Here is a tiny trained network, its code and every weight. The questions are about switching its units off for an input and a target symbol, where a switched-off unit gives its printed mean instead of its output.

import numpy as np


def w(rows, s, z=0):
    codes = np.array(rows[::2]) - 128.0
    scale = np.full(codes.shape[1], s)
    scale[-1] = z or s
    return codes * scale


def f(y):
    return y / 2 * (1 + np.tanh(0.7978845608 * (y + 0.044715 * y**3)))


def softmax(a):
    e = np.exp(a - a.max(-1, keepdims=True))
    return e / e.sum(-1, keepdims=True)


def log_softmax(a):
    a = a - a.max(-1, keepdims=True)
    return a - np.log(np.exp(a).sum(-1, keepdims=True))


def net(x, mask):
    ids = ['βδζλμψω'.index(c) for c in x.split()]
    T = len(ids)
    res = E[ids] + P[:T]
    r = res
    for j in range(2):
        rows = slice(2 * j, 2 * j + 2)
        q, k, v = (r @ M[0][rows].T for M in (Q, K, V))
        z = softmax(np.where(np.tri(T) > 0, q @ k.T / 2**0.5, -1e9)) @ v
        o = O[0][rows]
        res = res + np.where(mask[j], z, o[:, -1]) @ o[:, :-1]
    y = f(res @ A[0][:, :-1].T + A[0][:, -1])
    res = res + np.where(mask[2:18], y, B[0][:, -1]) @ B[0][:, :-1]
    return log_softmax(res[-1] @ U[:, :-1].T + U[:, -1])


Q, K, V, O, A, B = {}, {}, {}, {}, {}, {}
E = w([
[106,166,63,129,201],'β',
[67,125,90,122,148],'δ',
[65,128,97,113,149],'ζ',
[26,120,146,66,94],'λ',
[140,147,220,104,183],'μ',
[123,191,136,59,182],'ψ',
[137,164,74,154,3],'ω',
],0.025)
P = w([
[1,173,105,241,150],'0',
[56,149,114,187,127],'1',
[90,136,126,151,119],'2',
[111,133,130,127,117],'3',
[124,136,131,108,117],'4',
[134,136,132,93,116],'5',
[144,137,133,84,113],'6',
[145,140,137,73,112],'7',
[146,139,136,69,105],'8',
],0.013)
Q[0] = w([
[194,56,103,172,119],'h1',
[73,7,129,113,187],'h1',
[124,141,207,165,161],'h2',
[139,88,198,91,148],'h2',
],0.011)
K[0] = w([
[85,50,114,74,217],'h1',
[90,10,113,151,109],'h1',
[110,166,138,56,155],'h2',
[82,199,145,67,102],'h2',
],0.013)
V[0] = w([
[65,120,34,60,149],'h1',
[60,54,167,55,162],'h1',
[245,138,123,254,158],'h2',
[158,144,113,112,250],'h2',
],0.0068)
O[0] = w([
[71,185,2,69,135,153],'h1',
[142,188,217,122,186,95],'h1',
[80,95,150,100,191,2],'h2',
[73,57,34,127,108,91],'h2',
],0.011,0.0093)
A[0] = w([
[158,126,130,159,192,137],'n1',
[142,3,107,126,163,146],'n2',
[88,183,137,87,134,153],'n3',
[85,149,113,158,51,3],'n4',
[176,84,162,101,116,14],'n5',
[194,115,149,125,98,110],'n6',
[116,140,164,137,172,131],'n7',
[136,127,172,131,70,144],'n8',
[47,82,162,84,151,151],'n9',
[151,99,135,93,91,201],'n10',
[150,84,208,129,181,67],'n11',
[117,131,75,212,133,35],'n12',
[45,111,128,155,106,82],'n13',
[143,165,150,162,205,159],'n14',
[171,81,159,89,136,2],'n15',
[39,99,107,161,144,82],'n16',
],0.018,0.0075)
B[0] = w([
[146,152,114,119,91,146],'n1',
[127,190,251,72,130,143],'n2',
[144,148,118,148,87,255],'n3',
[176,94,132,111,198,219],'n4',
[181,106,160,123,91,141],'n5',
[80,125,94,139,164,195],'n6',
[98,121,76,143,141,163],'n7',
[118,78,86,83,187,229],'n8',
[76,163,152,162,160,187],'n9',
[148,156,98,178,72,189],'n10',
[152,88,128,52,93,180],'n11',
[67,182,161,115,148,159],'n12',
[128,115,138,181,175,187],'n13',
[96,147,135,169,121,187],'n14',
[209,63,173,139,80,130],'n15',
[191,98,165,101,55,189],'n16',
],0.012,0.014)
U = w([
[95,153,108,69,122,254],'β',
[128,127,132,159,111,41],'δ',
[80,170,109,254,95,165],'ζ',
[156,90,98,178,114,166],'λ',
[138,146,159,138,119,32],'μ',
[170,114,118,40,52,88],'ψ',
[107,140,124,144,169,23],'ω',
],0.015,0.0081)

Each question gives the input, a string of symbols that net reads in full, and the target symbol t.
The units are the heads (2 rows each of Q, K, V and O) and the neurons (one row each of A and B). Each row of codes is followed by its name. A weight is (code - 128) times the scale printed after its matrix; where a second scale follows, it is the last column's (O, A, B and U).
mask holds one flag per unit, heads first, then neurons. A switched-off unit (its flag False) gives its mean, the last column of its rows in O or B, instead of its output. The means were averaged over made-up inputs and are rounded, as every weight is.
A unit's drop is (log p(t) with every unit on - log p(t) with that unit switched off) / (log p(t) with every unit on - log p(t) with every unit switched off).
The circuit of an input: a set's keep is (log p(t) with only the set's units on - log p(t) with every unit switched off) / (log p(t) with every unit on - log p(t) with every unit switched off). Starting from the 12 units with the biggest drops (on a tie, the unit counted first), units are removed one at a time, each time the one whose removal leaves the highest keep (on an exact tie, the one counted first), for as long as the keep stays at least 0.8.
circuit, biggest first: the units of the circuit, biggest drop first
unit that matters most: the unit with the biggest drop
k most important neurons: the k neurons with the biggest drops, biggest first
heads that matter: for each layer, one digit per head in row order, 1 if its drop is at least 0.15 and else 0, layers parted by /
input μ λ ω μ ζ, target λ: circuit, biggest first	(h1)
input λ λ λ λ, target ψ: circuit, biggest first	(h2 n9)
input μ ω ω, target β: circuit, biggest first	(n8 h2)
input μ β ψ, target ζ: 4 most important neurons	(n8 n11 n4 n3)
input ω β ζ μ δ λ ψ δ, target ψ: circuit, biggest first	(h1 n16)
input λ δ ψ δ δ β λ ω δ, target λ: circuit, biggest first	(h1 n4)
input λ λ λ μ μ β, target ζ: 4 most important neurons	(n8 n14 n11 n4)
input μ ω ω μ λ μ λ δ, target ζ: 3 most important neurons	(n8 n11 n16)
input λ λ ψ μ, target ζ: circuit, biggest first	(n14 h1)
input μ μ μ δ λ λ μ, target ψ: circuit, biggest first	(n11 h1)
input λ δ λ μ, target ζ: 2 most important neurons	(n14 n4)
input μ μ ψ ζ μ λ, target ζ: heads that matter	00
input μ ω β, target β: heads that matter	10
input ψ μ μ ω, target ψ: circuit, biggest first	(n9)
input β μ λ μ μ, target ψ: 4 most important neurons	(n11 n5 n9 n15)
input ψ μ λ β λ ζ ω ψ δ, target ψ: 4 most important neurons	(n9 n6 n14 n7)
input λ ζ λ λ μ δ, target ζ: 4 most important neurons	(n8 n3 n11 n16)
input μ δ ω, target ω: circuit, biggest first	(n8 h1 n6 h2)
input μ λ λ λ δ μ μ δ β, target ζ: circuit, biggest first	(h1 n14)
input ψ λ μ μ λ ω μ, target λ: circuit, biggest first	(h1 n11 n12)
input λ ω ζ ζ, target λ: most important neuron	(n9)
input λ λ μ μ ζ, target ζ: 3 most important neurons	(n8 n3 n11)
input μ ω μ, target μ: 3 most important neurons	(n2 n8 n16)
input λ λ ζ ψ μ ω μ λ ψ, target ψ: 3 most important neurons	(n9 n13 n14)
input μ δ μ λ λ λ, target ψ: 2 most important neurons	(n3 n6)
input ω δ μ β, target β: 2 most important neurons	(n12 n10)
input β β λ ζ, target ζ: 3 most important neurons	(n9 n8 n13)
input β μ μ μ μ λ λ ω, target λ: unit that matters most	n10
